Here is a tiny trained network, its code and every weight. The questions are about switching its units off for an input and a class, where a switched-off unit gives its printed mean instead of its output.

import numpy as np


def w(rows, s, z=0):
    codes = np.array(rows[::2]) - 128.0
    scale = np.full(codes.shape[1], s)
    scale[-1] = z or s
    return codes * scale


def f(y):
    return np.maximum(y, 0)


def log_softmax(a):
    a = a - a.max(-1, keepdims=True)
    return a - np.log(np.exp(a).sum(-1, keepdims=True))


def net(x, mask):
    res = np.array(x, float).reshape(1, 5) / 4 @ E
    y = f(res @ A[0][:, :-1].T + A[0][:, -1])
    res = res + np.where(mask, y, B[0][:, -1]) @ B[0][:, :-1]
    return log_softmax(res[-1] @ U[:, :-1].T + U[:, -1])


A, B = {}, {}
E = w([
[129,128,119,131,131,127,127,129,124],'x0',
[127,195,173,205,86,111,189,151,121],'x1',
[130,71,60,152,131,177,172,70,132],'x2',
[151,188,101,69,4,112,158,99,204],'x3',
[177,140,126,131,65,170,97,133,32],'x4',
],0.012)
A[0] = w([
[129,89,97,2,145,111,43,83,126,110],'N1',
[158,176,193,46,165,87,104,211,118,118],'N2',
[53,134,123,100,149,95,157,71,193,143],'N3',
[172,151,109,132,43,211,65,119,51,103],'N4',
[184,165,94,58,45,81,109,56,193,3],'N5',
[127,113,139,139,175,98,81,128,98,32],'N6',
],0.0088,0.0049)
B[0] = w([
[165,255,168,198,109,94,232,186,178,232],'N1',
[210,111,58,18,132,197,184,61,159,220],'N2',
[82,102,153,52,160,172,109,186,147,212],'N3',
[35,104,199,51,144,189,106,179,187,229],'N4',
[140,37,207,166,209,63,118,48,37,251],'N5',
[189,150,244,125,92,75,100,80,94,166],'N6',
],0.009,0.011)
U = w([
[175,58,154,145,145,74,77,90,44,72],'0',
[145,111,96,111,90,179,143,130,158,255],'1',
[46,119,108,42,116,164,93,172,177,50],'2',
[202,91,35,94,103,254,186,66,152,174],'3',
[100,245,136,192,38,104,211,165,141,90],'4',
[134,130,22,138,53,127,62,109,152,120],'5',
],0.0094,0.0082)

Each question gives the input, the list of numbers given to net, and the class t.
The units are the neurons (one row each of A and B). Each row of codes is followed by its name. A weight is (code - 128) times the scale printed after its matrix; where a second scale follows, it is the last column's (A, B and U).
mask holds one flag per neuron, in row order. A switched-off neuron (its flag False) gives its mean, the last column of its row in B, instead of its output. The means were averaged over made-up inputs and are rounded, as every weight is.
A unit's drop is (log p(t) with every unit on - log p(t) with that unit switched off) / (log p(t) with every unit on - log p(t) with every unit switched off).
The circuit of an input: a set's keep is (log p(t) with only the set's units on - log p(t) with every unit switched off) / (log p(t) with every unit on - log p(t) with every unit switched off). Starting from all 6 units, units are removed one at a time, each time the one whose removal leaves the highest keep (on an exact tie, the one counted first), for as long as the keep stays at least 0.8.
units of the circuit, in order: the units of the circuit, biggest drop first
most important unit: the unit with the biggest drop
top k neurons: the k neurons with the biggest drops, biggest first
drop of u: that unit's drop, to one decimal
input [-5,-5,5,-4,-1], class 1: most important unit -> N5
input [4,-1,7,3,-7], class 2: top 2 neurons -> (N3, N2)
input [6,8,1,3,8], class 2: top 2 neurons -> (N4, N1)
input [-5,-5,0,7,-6], class 0: top 2 neurons -> (N5, N4)
input [2,5,-4,7,4], class 0: top 2 neurons -> (N5, N1)
input [7,4,-6,6,5], class 1: units of the circuit, in order -> (N4, N2)
input [0,5,-2,4,-7], class 2: top 2 neurons -> (N3, N1)
input [6,-5,-6,-4,3], class 1: units of the circuit, in order -> (N2, N1)
input [1,-5,-2,-3,-3], class 4: units of the circuit, in order -> (N1, N5, N4)
input [5,6,4,7,-5], class 0: top 2 neurons -> (N5, N1)
input [2,-8,5,3,-8], class 2: top 2 neurons -> (N3, N2)
input [-7,-6,-4,-6,-4], class 1: top 2 neurons -> (N5, N2)
input [-6,0,-3,6,5], class 0: top 2 neurons -> (N5, N3)
input [-5,-6,-5,-4,8], class 2: units of the circuit, in order -> (N4)
input [-6,-1,-7,-3,-2], class 3: top 2 neurons -> (N2, N5)
input [-8,-8,8,-7,-1], class 1: units of the circuit, in order -> (N1, N2)
input [3,-4,6,6,5], class 0: top 3 neurons -> (N5, N2, N3)
input [-8,-8,7,-2,-3], class 1: units of the circuit, in order -> (N2, N1)
input [-2,4,-4,4,-1], class 0: units of the circuit, in order -> (N1, N5)
input [3,-7,-8,-6,7], class 3: top neuron -> (N2)
input [-4,0,3,5,-1], class 0: top 2 neurons -> (N5, N2)
input [2,2,3,-1,-7], class 2: drop of N3 -> 0.7
input [-7,6,-7,3,5], class 1: drop of N5 -> 0.0
input [-2,-5,5,1,-8], class 2: drop of N3 -> 1.7
